In the rows, 128 means zero.
Each row is followed by its group and then its class within the group.
[123 140 110 141 133 118 101 145 155 111 108 142 122 133 138 136 125 118
 158 138 124 136 131 121 122 124 133 130 134 146 124 107 128 184 131 137
 106 132 128 157 111 118 128 136  88 101  94 115 122 161 146 141 109 123
 124 117]
<20>.Z714
[129 146 122 137 123 120 129 131 152 116 124 145 125 110 176 125 123 131
 140 132 125 150  93 108 102 134 155  97 122 124 133 131 131 129 118 125
 101  56 149 108 114 101 129 143  81 114  82 116 139 122 110 128 106 108
 127 109]
<23>.Z920
[122 121 118 139 129 122 128 140 133 139 138 140 120 151 146 133 125 136
 158 147 122 148 127 104 117 136 159 102 123 146 119 116 134 134 120 138
 114 126 132 141 130 112 141 128  99 105  97 116 124 104 111 131  91 127
 137 100]
<20>.Z136
[ 83  74 113  91 123  98 103  61 128  98 106 102 132 136  95 121 175  83
 123 192 129  92 144 150  64 117 112 171 109 115 104  64 149 200 162 137
 107 118 111 188 116  80 135 115 153 113 108 111  77 135 145 143 245 139
 129 132]
<17>.Z921
[129 132 122 127 137 126 141 132 132 154 130 144 116 117 141 133 144 132
 166 129 145 146 108 136 122 123 131 116 123 139 113 141 150 136 114 124
 102 121 148 142 122 123 126 134  58  91 144 106 135 131 120 138 108 121
 135 158]
<17>.Z921
[144 128 127 117 152 117 137 126 129 131 119 145 113 131 138 133 139 132
 143 138 129  98 103 118 123 137 152 101 128 140 126 136 130 135 124 120
  92 114 140 125 130 112 125 137  72  89 129 120 144 129 115 137 117 130
 130 155]
<17>.Z487
[120 127 117 132 134 121 130 126 252 135 149 128 123 108 156 146 119 143
 142 130 119 141 105 101 110 117 139 101 108 151 118 119 142  77 117 134
 105 131 143 123 119 125 125 137 109 100  88 110 128 123 111 130 139 120
 120 121]
<23>.Z277
[111 118 129 133 138 128 138 128 132 125 137 128 134  95 144 131 124 119
 135 160 123 149 106 101 105 131 134 109 115 148 115 115 130  95 119 129
  93 133 136 133 126 116 134 128 107 114  87 137 121 121 121 127 132 120
 117 123]
<23>.Z920
[128 128 121 146 116 121 119 153 124 128 108 119 121 140 142 127 104 152
 154 153 126 131 127 120 102 135 143  99 115 150 107 138 123 173 122 136
 106 136 131 138 119 125 129 127 104 110 114 103 129 110 118 134 104 124
 143 128]
<20>.Z714
[116 119 115 126 132 132  97 125 115 129 112 139 130 141 130 121 127 127
 166 147 122 125 140 110 135 128 133 102 123 148 113 150 117 140 133 140
 126 129 133 121 128 137 107 133 129  89 143 115 134 114 136 140 141 128
 141 115]
<20>.Z714
[108 136 119 132 135 118 121 125 156 124 122 137 107 128 141 151 152 135
 159 157 127 148 101 126  79 117 147 199 140 145 106  95 139 179 116 139
  82 123 142 140 105  94 124 135  38  88  92 107 144 126 116 145 105 117
 115 151]
<17>.Z333
[125 125 127 107 162 125 113 139 146 124 111 166  93 181 108 131 137 119
 161 115 123 115 132 134  99 105 137 131 150 166 149 134 108 182 121 111
  91 129 147 103 136  97 117 139  44  46 107 124 124 141 149 131  76 129
  92  87]
<17>.Z333
[138 136 121 150 149 132 110 150 148 130 119 141 118 103 159 129 133 140
 174 132 120 155 123 119 143 120 143  89 121 145 102 145 122 110 113 149
 137 126 144 134 114 123 134 127  83  95 113 109 163 121 117 124 103 138
 125 141]
<20>.Z675
[132 135 131 134 142 122 110 124 128 125 121 141 113 137 136 126 142 136
 152 133 118 121 112 136  91 125 143 130 130 153 108 141 134 149 115 107
 100 122 135 136 118 124 124 122  46  97 108 116 131 120 140 133 135 113
 132 165]
<17>.Z333
[117 141 117 127 134 136 110 121 157 133 128 127 115  98 172 132 131 123
 162 146 119 140  80 110 100 141 147 110 121 134 112 111 133 105 145 157
  93 128 132 119 103 109  70 133 118 109  69 100 116 131 120 124 119 119
 100 123]
<23>.Z277
[140 138 120 133 143 123 130 127 143 126 127 139  96 121 143 131 124 126
 144 112 131 141 127 118 117 115 149 103 129 151 132 189 139 185 103 118
 110 130 147 112 120 127 121 139  45  82 123 110 144 136 125 132 109 110
 121 142]
<17>.Z487
[120 130 128 146 145 127 137 136 129 134 132 139 116 117 148 129 120 121
 143 141 120 138 117 116 116 120 129 114 125 144 128 122 118  86 117 130
 115  91 123 129 139 122 116 120 135 106 122 112 107 144 121 133 127 118
 124 109]
<23>.Z920
[132 136 123 132 145 119 126 141 142 125 137 159 107 133 138 126 128 123
 167 125 126 150 124 124 117 114 144 122 117 151 126 132 111 142 113 117
  74 126 252 128 122 119 131 145  50  77 101 100 130 113 131 147  89 117
 122 145]
<17>.Z487
[146 135  94 145 135 119  94 143 131 130 119 147 119 114 145 144 126 142
 179 143 138 137 125 113 122 126 138  87 135 154 102 114 142 140 125 154
 122 122 152 150 121 122 125 155  57  92  86 117 144 115 109 146 100 116
 119 143]
<20>.Z136
[129 132 145 130 135 126 131 139 142 123 132 160 104 121 140 133 140 129
 171 121 128 159 114 114 126 131 136 123 149 155 128 152 135 116 117 122
 111 127 160 125 135 134 131 122  57  65 126 108 140 136 118 134  97 113
 125 166]
<17>.Z921
